Below are the code and all the weights of a small trained network. Each question names an input and a target symbol and asks about switching units off, where a switched-off unit gives its printed mean instead of its output.

import numpy as np


def w(rows, s, z=0):
    codes = np.array(rows[::2]) - 128.0
    scale = np.full(codes.shape[1], s)
    scale[-1] = z or s
    return codes * scale


def norm(h):
    return h / np.sqrt((h * h).mean(-1, keepdims=True) + 1e-5)


def f(y):
    return y / 2 * (1 + np.tanh(0.7978845608 * (y + 0.044715 * y**3)))


def softmax(a):
    e = np.exp(a - a.max(-1, keepdims=True))
    return e / e.sum(-1, keepdims=True)


def log_softmax(a):
    a = a - a.max(-1, keepdims=True)
    return a - np.log(np.exp(a).sum(-1, keepdims=True))


def net(x, mask):
    ids = ['Δαβγεζηθλμξπστψω'.index(c) for c in x.split()]
    T = len(ids)
    res = E[ids] + P[:T]
    u = 0
    for l in range(2):
        r = norm(res)
        for j in range(2):
            rows = slice(3 * j, 3 * j + 3)
            q, k, v = (r @ M[l][rows].T for M in (Q, K, V))
            z = softmax(np.where(np.tri(T) > 0, q @ k.T / 3**0.5, -1e9)) @ v
            o = O[l][rows]
            res = res + np.where(mask[u + j], z, o[:, -1]) @ o[:, :-1]
        u += 2
        y = f(norm(res) @ A[l][:, :-1].T + A[l][:, -1])
        res = res + np.where(mask[u : u + 8], y, B[l][:, -1]) @ B[l][:, :-1]
        u += 8
    return log_softmax(norm(res)[-1] @ U[:, :-1].T + U[:, -1])


Q, K, V, O, A, B = {}, {}, {}, {}, {}, {}
E = w([
[134,94,116,188,144,91,88,171,91],'Δ',
[148,87,109,69,80,140,97,159,195],'α',
[140,112,161,72,121,99,147,123,204],'β',
[108,159,104,112,92,146,175,208,168],'γ',
[50,156,89,123,95,105,134,56,112],'ε',
[150,189,113,117,150,145,136,185,51],'ζ',
[195,127,111,71,111,88,141,110,123],'η',
[167,145,148,170,98,72,216,137,107],'θ',
[156,186,84,132,141,67,127,150,149],'λ',
[124,106,123,101,164,83,67,188,171],'μ',
[111,180,160,109,171,113,156,170,137],'ξ',
[105,148,189,194,204,120,125,131,133],'π',
[127,121,230,96,155,159,206,133,112],'σ',
[114,4,124,169,138,131,159,136,242],'τ',
[176,96,155,140,197,71,103,78,128],'ψ',
[161,190,194,113,156,68,122,124,130],'ω',
],0.028)
P = w([
[255,127,181,182,112,172,125,192,214],'0',
[191,128,119,147,207,134,174,140,156],'1',
[171,119,131,152,181,116,163,143,158],'2',
[160,119,136,142,166,98,162,147,152],'3',
[151,122,141,143,155,84,153,138,153],'4',
[137,126,138,139,146,73,160,143,144],'5',
[128,119,142,144,131,64,161,135,133],'6',
[123,124,141,134,121,57,153,129,132],'7',
[116,128,140,133,116,56,138,127,129],'8',
[106,134,144,135,94,52,144,123,126],'9',
[101,140,144,137,96,43,144,121,112],'10',
[92,137,154,137,82,48,137,115,118],'11',
[84,144,148,138,75,49,121,117,103],'12',
],0.0098)
Q[0] = w([
[167,164,191,57,119,64,112,151,161],'0.h1',
[116,108,86,75,137,159,154,46,119],'0.h1',
[56,151,103,148,107,147,112,73,140],'0.h1',
[98,61,132,141,83,133,104,123,179],'0.h2',
[181,79,217,150,107,53,100,255,197],'0.h2',
[115,124,110,130,96,110,135,154,203],'0.h2',
],0.015)
K[0] = w([
[69,141,149,82,80,113,97,86,98],'0.h1',
[211,104,142,119,135,146,152,154,155],'0.h1',
[195,126,166,161,145,166,127,159,153],'0.h1',
[125,62,102,133,121,114,147,101,174],'0.h2',
[5,137,99,97,90,88,108,77,88],'0.h2',
[75,131,157,118,87,108,113,154,153],'0.h2',
],0.018)
V[0] = w([
[131,140,19,139,96,131,217,78,120],'0.h1',
[120,152,113,62,103,49,79,46,159],'0.h1',
[45,178,93,232,155,94,134,123,181],'0.h1',
[99,193,104,56,96,143,105,197,110],'0.h2',
[109,175,194,85,146,130,254,60,113],'0.h2',
[110,95,152,62,94,194,159,178,205],'0.h2',
],0.0082)
O[0] = w([
[154,63,92,184,22,169,128,143,127,175],'0.h1',
[202,189,74,157,160,187,125,78,121,253],'0.h1',
[90,187,119,250,166,193,157,204,176,242],'0.h1',
[40,198,89,78,83,140,131,116,113,218],'0.h2',
[144,254,228,93,90,145,119,84,207,238],'0.h2',
[137,83,77,78,209,230,211,166,171,18],'0.h2',
],0.0088,0.0048)
A[0] = w([
[131,204,148,223,80,204,100,143,64,16],'0.n1',
[190,188,78,111,137,169,212,181,21,117],'0.n2',
[130,164,151,76,104,135,222,71,207,111],'0.n3',
[77,106,255,84,147,115,178,126,32,154],'0.n4',
[142,108,43,87,48,96,165,132,144,113],'0.n5',
[194,117,212,41,127,191,120,179,215,29],'0.n6',
[97,76,12,41,152,190,87,190,139,2],'0.n7',
[129,111,62,90,126,96,121,145,58,157],'0.n8',
],0.0099,0.0073)
B[0] = w([
[120,37,185,49,130,115,116,104,177,254],'0.n1',
[128,138,187,122,118,78,118,120,179,246],'0.n2',
[170,129,149,123,160,133,169,146,43,238],'0.n3',
[123,158,198,162,142,223,85,123,141,243],'0.n4',
[140,151,110,187,91,170,125,142,140,170],'0.n5',
[198,133,151,187,206,186,112,181,92,166],'0.n6',
[154,153,176,182,116,250,46,134,110,148],'0.n7',
[173,147,131,115,104,102,94,141,155,181],'0.n8',
],0.013,0.005)
Q[1] = w([
[190,109,145,122,132,100,55,51,104],'1.h1',
[140,137,200,252,107,98,101,94,235],'1.h1',
[123,88,2,137,139,111,104,160,93],'1.h1',
[140,162,219,148,155,180,145,120,169],'1.h2',
[179,74,249,160,56,109,13,114,240],'1.h2',
[132,190,128,132,110,38,207,175,133],'1.h2',
],0.017)
K[1] = w([
[144,122,125,94,117,108,56,74,80],'1.h1',
[53,111,90,173,100,146,146,38,108],'1.h1',
[203,105,109,167,141,110,81,204,152],'1.h1',
[88,170,102,97,153,166,200,59,119],'1.h2',
[1,126,80,147,80,149,111,46,61],'1.h2',
[101,157,149,93,74,48,177,64,168],'1.h2',
],0.017)
V[1] = w([
[204,100,150,174,187,12,26,2,94],'1.h1',
[43,122,124,113,223,31,103,224,27],'1.h1',
[91,64,198,245,169,128,137,66,225],'1.h1',
[177,183,20,245,180,135,171,98,144],'1.h2',
[115,180,99,144,30,46,71,190,225],'1.h2',
[167,126,189,214,45,70,238,148,39],'1.h2',
],0.012)
O[1] = w([
[147,37,185,80,129,45,60,17,63,240],'1.h1',
[98,108,130,192,237,12,108,208,74,102],'1.h1',
[7,53,172,166,101,124,147,48,142,200],'1.h1',
[190,132,38,196,205,101,168,58,230,175],'1.h2',
[187,136,225,147,124,120,83,186,236,254],'1.h2',
[197,180,185,195,50,53,228,113,101,228],'1.h2',
],0.013,0.0073)
A[1] = w([
[68,121,88,99,190,127,121,221,89,62],'1.n1',
[217,131,154,28,73,151,147,66,141,2],'1.n2',
[133,214,161,156,169,123,136,212,109,117],'1.n3',
[77,179,82,147,70,113,96,86,62,194],'1.n4',
[114,136,177,132,208,21,122,78,98,129],'1.n5',
[125,169,90,98,115,64,108,145,201,120],'1.n6',
[110,140,127,105,102,249,95,107,34,22],'1.n7',
[122,105,17,106,176,196,176,87,147,98],'1.n8',
],0.015,0.0088)
B[1] = w([
[97,210,79,97,121,84,171,80,200,145],'1.n1',
[134,132,18,101,91,45,152,185,165,175],'1.n2',
[89,147,137,52,109,50,149,70,150,216],'1.n3',
[171,140,203,115,194,163,171,140,168,163],'1.n4',
[136,253,71,139,81,170,105,135,136,249],'1.n5',
[157,180,193,116,186,130,138,125,164,171],'1.n6',
[194,125,217,148,138,193,109,58,171,141],'1.n7',
[154,22,158,141,125,115,105,184,43,156],'1.n8',
],0.016,0.013)
U = w([
[129,132,91,229,145,53,93,208,68,112],'Δ',
[175,115,111,142,150,220,73,137,127,191],'α',
[190,109,132,135,211,113,177,159,60,176],'β',
[122,169,78,171,101,194,164,222,138,167],'γ',
[95,123,89,101,57,199,146,50,197,73],'ε',
[109,116,191,91,109,113,106,213,107,206],'ζ',
[187,98,49,77,83,87,151,139,137,161],'η',
[156,133,156,209,45,99,241,114,73,28],'θ',
[209,129,161,174,212,116,127,117,216,125],'λ',
[95,122,59,102,196,123,68,145,155,167],'μ',
[74,150,106,54,189,82,225,77,148,128],'ξ',
[37,168,121,234,119,166,104,107,135,107],'π',
[171,143,211,108,188,202,191,67,117,28],'σ',
[96,40,113,165,149,103,171,142,147,254],'τ',
[120,87,138,111,161,74,119,2,109,101],'ψ',
[173,246,79,147,129,189,86,86,82,57],'ω',
],0.0077,0.0042)

Each question gives the input, a string of symbols that net reads in full, and the target symbol t.
The units are the heads (3 rows each of Q, K, V and O) and the neurons (one row each of A and B). Each row of codes is followed by its name. A weight is (code - 128) times the scale printed after its matrix; where a second scale follows, it is the last column's (O, A, B and U).
mask holds one flag per unit, layer by layer, with each layer's heads first. A switched-off unit (its flag False) gives its mean, the last column of its rows in O or B, instead of its output. The means were averaged over made-up inputs and are rounded, as every weight is.
A unit's drop is (log p(t) with every unit on - log p(t) with that unit switched off) / (log p(t) with every unit on - log p(t) with every unit switched off).
The circuit of an input: a set's keep is (log p(t) with only the set's units on - log p(t) with every unit switched off) / (log p(t) with every unit on - log p(t) with every unit switched off). Starting from the 12 units with the biggest drops (on a tie, the unit counted first), units are removed one at a time, each time the one whose removal leaves the highest keep (on an exact tie, the one counted first), for as long as the keep stays at least 0.8.
circuit, biggest first: the units of the circuit, biggest drop first
k most important neurons of layer l: the k neurons of layer l with the biggest drops, biggest first
heads that matter: for each layer, one digit per head in row order, 1 if its drop is at least 0.15 and else 0, layers parted by /
input ε λ ω θ λ λ Δ, target ε: circuit, biggest first	[1.h1]
input τ λ θ π ω λ ε λ θ σ η λ θ, target τ: heads that matter	11 / 11
input τ ζ λ π ξ λ λ Δ ω μ, target μ: heads that matter	01 / 01
input ξ θ λ γ, target γ: circuit, biggest first	[1.h1 0.h2]
input ζ ψ η λ λ η λ λ τ λ ξ β ε, target ζ: circuit, biggest first	[1.h2 0.h1]
input ε μ ω σ β λ λ σ, target ε: heads that matter	10 / 10
input ζ λ ξ ζ α, target α: circuit, biggest first	[0.h2 0.n7]
input ξ ε η θ ζ η μ η τ ζ ψ, target ξ: heads that matter	11 / 11
input θ ω τ α ξ λ ξ λ μ θ ε, target θ: 2 most important neurons of layer 0	[0.n1 0.n3]
input θ σ π π θ ζ ψ η, target η: heads that matter	10 / 00
input ζ ω ξ τ λ Δ, target Δ: circuit, biggest first	[0.h2 1.h1 1.n5]
input Δ ζ τ ε λ ζ μ λ ψ ψ θ λ, target Δ: circuit, biggest first	[1.h1 0.h2 0.h1]
input ζ η β ξ ζ λ ε γ σ η ξ, target ζ: circuit, biggest first	[0.h1 1.h2]
input ζ λ μ ζ π ζ, target π: heads that matter	10 / 10
input ξ ζ π λ θ λ π ξ ζ λ γ μ, target μ: heads that matter	11 / 01
input π λ Δ, target Δ: heads that matter	01 / 10
input θ ε λ ξ λ ξ λ γ Δ, target θ: heads that matter	11 / 01
input ψ Δ η λ λ η τ, target τ: heads that matter	01 / 10
input ζ λ θ γ τ λ γ ζ λ ζ λ, target ζ: circuit, biggest first	[1.h2 0.n2 0.n1 0.h2]
input τ λ π ε π μ, target τ: 2 most important neurons of layer 1	[1.n8 1.n5]
input λ ψ ξ λ ξ γ, target γ: circuit, biggest first	[1.h1]
input σ ζ ω θ λ τ ζ θ ζ, target θ: most important neuron of layer 0	[0.n4]
input σ η η λ ω ε π ω μ λ λ λ ξ, target σ: heads that matter	11 / 01
input λ σ θ ε θ ζ ζ, target λ: heads that matter	01 / 01
input λ ζ λ Δ θ ζ σ η ε λ λ, target λ: heads that matter	11 / 01
input ε ζ μ λ ω β ζ γ, target ε: heads that matter	10 / 10
input ω ω ζ θ ε ζ λ ζ η λ γ θ, target ω: 2 most important neurons of layer 1	[1.n5 1.n3]
input ω θ ζ λ β π σ ε ψ, target ω: heads that matter	10 / 11
input ξ α η λ ζ π η λ ζ ε ω η, target ξ: 3 most important neurons of layer 0	[0.n3 0.n1 0.n2]
input λ ε λ λ λ λ ζ ξ ψ π ζ ζ, target λ: 2 most important neurons of layer 0	[0.n3 0.n1]
